Here is a tiny trained network, its code and every weight. The questions are about switching its units off for an input and a target symbol, where a switched-off unit gives its printed mean instead of its output.

import numpy as np


def w(rows, s, z=0):
    codes = np.array(rows[::2]) - 128.0
    scale = np.full(codes.shape[1], s)
    scale[-1] = z or s
    return codes * scale


def norm(h):
    return h / np.sqrt((h * h).mean(-1, keepdims=True) + 1e-5)


def f(y):
    return y / 2 * (1 + np.tanh(0.7978845608 * (y + 0.044715 * y**3)))


def softmax(a):
    e = np.exp(a - a.max(-1, keepdims=True))
    return e / e.sum(-1, keepdims=True)


def log_softmax(a):
    a = a - a.max(-1, keepdims=True)
    return a - np.log(np.exp(a).sum(-1, keepdims=True))


def net(x, mask):
    ids = ['βδεζηθλμξπστφψω'.index(c) for c in x.split()]
    T = len(ids)
    res = E[ids] + P[:T]
    u = 0
    for l in range(3):
        r = norm(res)
        for j in range(2):
            rows = slice(4 * j, 4 * j + 4)
            q, k, v = (r @ M[l][rows].T for M in (Q, K, V))
            z = softmax(np.where(np.tri(T) > 0, q @ k.T / 4**0.5, -1e9)) @ v
            o = O[l][rows]
            res = res + np.where(mask[u + j], z, o[:, -1]) @ o[:, :-1]
        u += 2
        y = f(norm(res) @ A[l][:, :-1].T + A[l][:, -1])
        res = res + np.where(mask[u : u + 4], y, B[l][:, -1]) @ B[l][:, :-1]
        u += 4
    return log_softmax(norm(res)[-1] @ U[:, :-1].T + U[:, -1])


Q, K, V, O, A, B = {}, {}, {}, {}, {}, {}
E = w([
[104,114,123,121],'β',
[119,93,126,136],'δ',
[101,109,127,127],'ε',
[121,83,130,159],'ζ',
[143,116,127,102],'η',
[155,141,138,140],'θ',
[252,221,146,80],'λ',
[161,150,132,96],'μ',
[161,150,133,99],'ξ',
[153,164,133,114],'π',
[102,138,123,133],'σ',
[96,111,126,116],'τ',
[159,150,136,100],'φ',
[73,87,113,122],'ψ',
[121,166,124,124],'ω',
],0.0042)
P = w([
[147,144,150,123],'0',
[165,155,95,130],'1',
[2,49,141,75],'2',
[161,149,139,139],'3',
[80,99,43,80],'4',
[145,143,175,129],'5',
[64,120,91,31],'6',
[155,145,134,139],'7',
[60,103,186,75],'8',
[154,145,133,140],'9',
],0.005)
Q[0] = w([
[254,236,158,231],'0.h1',
[146,134,126,139],'0.h1',
[68,56,127,96],'0.h1',
[106,79,101,106],'0.h1',
[88,82,134,178],'0.h2',
[76,66,110,152],'0.h2',
[202,242,152,51],'0.h2',
[91,83,118,157],'0.h2',
],0.0036)
K[0] = w([
[76,174,2,33],'0.h1',
[127,127,104,127],'0.h1',
[149,88,183,164],'0.h1',
[146,126,153,143],'0.h1',
[75,62,107,108],'0.h2',
[93,60,68,112],'0.h2',
[171,194,175,130],'0.h2',
[71,44,57,104],'0.h2',
],0.0049)
V[0] = w([
[180,116,173,246],'0.h1',
[75,143,35,101],'0.h1',
[135,116,124,133],'0.h1',
[85,195,137,24],'0.h1',
[127,129,129,129],'0.h2',
[126,131,128,128],'0.h2',
[225,216,1,247],'0.h2',
[147,99,101,103],'0.h2',
],0.00099)
O[0] = w([
[139,92,103,253,54],'0.h1',
[137,152,191,71,126],'0.h1',
[134,131,129,131,123],'0.h1',
[90,123,116,60,206],'0.h1',
[127,128,129,128,128],'0.h2',
[128,127,129,127,128],'0.h2',
[124,49,104,220,1],'0.h2',
[152,123,112,126,140],'0.h2',
],0.0014,0.00051)
A[0] = w([
[151,107,87,162,150],'0.n1',
[113,181,120,161,53],'0.n2',
[2,4,73,134,132],'0.n3',
[185,151,129,119,3],'0.n4',
],0.004,0.0049)
B[0] = w([
[106,108,82,124,133],'0.n1',
[162,167,124,128,86],'0.n2',
[205,221,138,81,254],'0.n3',
[253,175,131,121,85],'0.n4',
],0.0047,0.0032)
Q[1] = w([
[104,100,214,140],'1.h1',
[81,124,207,135],'1.h1',
[134,98,55,170],'1.h1',
[136,194,127,85],'1.h1',
[87,78,68,159],'1.h2',
[192,82,96,147],'1.h2',
[87,81,249,117],'1.h2',
[129,156,168,170],'1.h2',
],0.017)
K[1] = w([
[85,82,225,106],'1.h1',
[91,124,181,120],'1.h1',
[115,69,10,139],'1.h1',
[163,219,145,126],'1.h1',
[75,95,67,160],'1.h2',
[140,101,74,73],'1.h2',
[104,98,254,127],'1.h2',
[68,167,142,79],'1.h2',
],0.015)
V[1] = w([
[115,153,99,44],'1.h1',
[105,127,144,74],'1.h1',
[144,230,100,136],'1.h1',
[84,165,133,59],'1.h1',
[186,254,116,43],'1.h2',
[22,224,132,203],'1.h2',
[231,52,154,80],'1.h2',
[120,20,117,75],'1.h2',
],0.0048)
O[1] = w([
[177,186,117,80,200],'1.h1',
[160,146,84,112,178],'1.h1',
[126,180,201,163,189],'1.h1',
[171,188,87,120,211],'1.h1',
[66,74,236,113,252],'1.h2',
[3,225,111,208,120],'1.h2',
[220,46,123,81,144],'1.h2',
[217,142,88,34,99],'1.h2',
],0.0047,0.0029)
A[1] = w([
[255,157,147,163,84],'1.n1',
[75,84,148,113,254],'1.n2',
[144,47,73,196,52],'1.n3',
[150,157,61,112,149],'1.n4',
],0.0082,0.0027)
B[1] = w([
[148,152,146,201,140],'1.n1',
[157,102,95,178,255],'1.n2',
[161,254,170,117,117],'1.n3',
[94,112,82,119,182],'1.n4',
],0.0078,0.0028)
Q[2] = w([
[127,136,133,145],'2.h1',
[126,146,130,153],'2.h1',
[127,131,136,165],'2.h1',
[122,150,120,130],'2.h1',
[122,183,193,64],'2.h2',
[119,101,254,101],'2.h2',
[98,82,106,123],'2.h2',
[137,187,200,87],'2.h2',
],0.0087)
K[2] = w([
[137,170,130,121],'2.h1',
[129,150,122,123],'2.h1',
[143,169,128,135],'2.h1',
[114,142,118,113],'2.h1',
[156,184,201,93],'2.h2',
[128,101,253,95],'2.h2',
[116,120,120,86],'2.h2',
[168,199,246,122],'2.h2',
],0.0079)
V[2] = w([
[139,83,98,113],'2.h1',
[133,177,156,144],'2.h1',
[132,116,113,122],'2.h1',
[77,64,129,93],'2.h1',
[132,165,160,199],'2.h2',
[85,94,58,118],'2.h2',
[253,184,201,158],'2.h2',
[157,63,111,52],'2.h2',
],0.0033)
O[2] = w([
[115,152,142,106,91],'2.h1',
[141,89,123,154,161],'2.h1',
[125,137,134,119,113],'2.h1',
[125,179,88,103,151],'2.h1',
[201,163,153,81,130],'2.h2',
[64,40,114,116,2],'2.h2',
[155,252,191,113,236],'2.h2',
[49,116,128,212,124],'2.h2',
],0.0031,0.00074)
A[2] = w([
[211,199,143,255,3],'2.n1',
[173,89,196,149,32],'2.n2',
[208,159,149,187,2],'2.n3',
[191,156,212,141,128],'2.n4',
],0.0075,0.0032)
B[2] = w([
[185,47,144,253,162],'2.n1',
[26,118,118,59,156],'2.n2',
[69,69,96,224,134],'2.n3',
[93,152,53,4,254],'2.n4',
],0.0053,0.0033)
U = w([
[107,125,76,131,86],'β',
[185,159,48,136,122],'δ',
[95,128,63,131,89],'ε',
[182,170,100,176,228],'ζ',
[254,59,101,88,113],'η',
[134,35,124,210,253],'θ',
[181,117,220,146,192],'λ',
[127,86,154,99,76],'μ',
[123,83,155,109,82],'ξ',
[31,71,224,123,68],'π',
[60,193,90,183,145],'σ',
[85,114,61,118,63],'τ',
[125,83,153,106,88],'φ',
[144,253,179,58,121],'ψ',
[73,175,194,201,191],'ω',
],0.011,0.0039)

Each question gives the input, a string of symbols that net reads in full, and the target symbol t.
The units are the heads (4 rows each of Q, K, V and O) and the neurons (one row each of A and B). Each row of codes is followed by its name. A weight is (code - 128) times the scale printed after its matrix; where a second scale follows, it is the last column's (O, A, B and U).
mask holds one flag per unit, layer by layer, with each layer's heads first. A switched-off unit (its flag False) gives its mean, the last column of its rows in O or B, instead of its output. The means were averaged over made-up inputs and are rounded, as every weight is.
A unit's drop is (log p(t) with every unit on - log p(t) with that unit switched off) / (log p(t) with every unit on - log p(t) with every unit switched off).
The circuit of an input: a set's keep is (log p(t) with only the set's units on - log p(t) with every unit switched off) / (log p(t) with every unit on - log p(t) with every unit switched off). Starting from the 12 units with the biggest drops (on a tie, the unit counted first), units are removed one at a time, each time the one whose removal leaves the highest keep (on an exact tie, the one counted first), for as long as the keep stays at least 0.8.
units of the circuit, in order: the units of the circuit, biggest drop first
unit that matters most: the unit with the biggest drop
k most important neurons: the k neurons with the biggest drops, biggest first
heads that matter: for each layer, one digit per head in row order, 1 if its drop is at least 0.15 and else 0, layers parted by /
input σ ω π η δ, target ω: 2 most important neurons	0.n3, 2.n4
input ψ β μ, target ψ: heads that matter	00 / 10 / 00
input ψ ψ ψ ζ η θ ψ φ τ, target θ: units of the circuit, in order	1.h1, 0.n3, 1.n2, 2.n4
input ψ ω λ θ η λ ψ, target θ: 4 most important neurons	1.n2, 2.n4, 0.n3, 2.n2
input η ψ φ ω ζ, target ψ: units of the circuit, in order	1.h1, 0.n3
input ψ π ψ θ π ψ η σ, target σ: heads that matter	00 / 01 / 00
input ψ π σ, target ψ: heads that matter	00 / 10 / 00
input ψ σ ψ μ η η η ψ δ, target η: units of the circuit, in order	1.h2, 0.n3
input η ω δ η β ψ σ, target η: units of the circuit, in order	1.h2, 0.n3, 2.n4, 2.n2
input η μ η π ω ψ ψ ψ, target ψ: units of the circuit, in order	0.n3
input ψ μ ε η ω π ψ η ζ ω, target ω: units of the circuit, in order	0.n3, 1.h2
input β ω ψ λ ψ, target ω: units of the circuit, in order	0.n3, 1.h2, 2.n4
input ω ψ ψ η σ π β θ ξ, target π: heads that matter	00 / 01 / 00
input τ δ ω π θ τ η, target π: heads that matter	00 / 10 / 00
input θ σ ω ψ η θ σ, target ψ: 2 most important neurons	0.n3, 2.n4
input τ θ β π η, target θ: most important neuron	1.n2
input ω θ ω σ η, target θ: 3 most important neurons	2.n4, 1.n2, 0.n3
input σ θ π σ σ, target θ: 2 most important neurons	2.n4, 1.n2
input ψ ψ ψ θ σ θ δ ψ π, target θ: units of the circuit, in order	0.n3, 1.h1, 1.n2
input σ ω ψ ζ μ, target ω: units of the circuit, in order	1.h2, 0.n3, 2.n4
input ψ θ ω ξ σ, target θ: units of the circuit, in order	1.h1, 1.n2, 2.n4, 0.n3
input θ ξ ψ ψ μ ψ τ, target ψ: units of the circuit, in order	1.h1, 2.h2
input ψ η ψ ψ ξ ψ θ μ δ η, target η: units of the circuit, in order	1.h2, 0.n3
input σ ω δ ψ η, target ω: units of the circuit, in order	0.n3, 1.h2, 2.n4
input η η ψ ψ τ π, target π: unit that matters most	1.h2
input μ π ω ψ ψ, target π: heads that matter	00 / 11 / 00
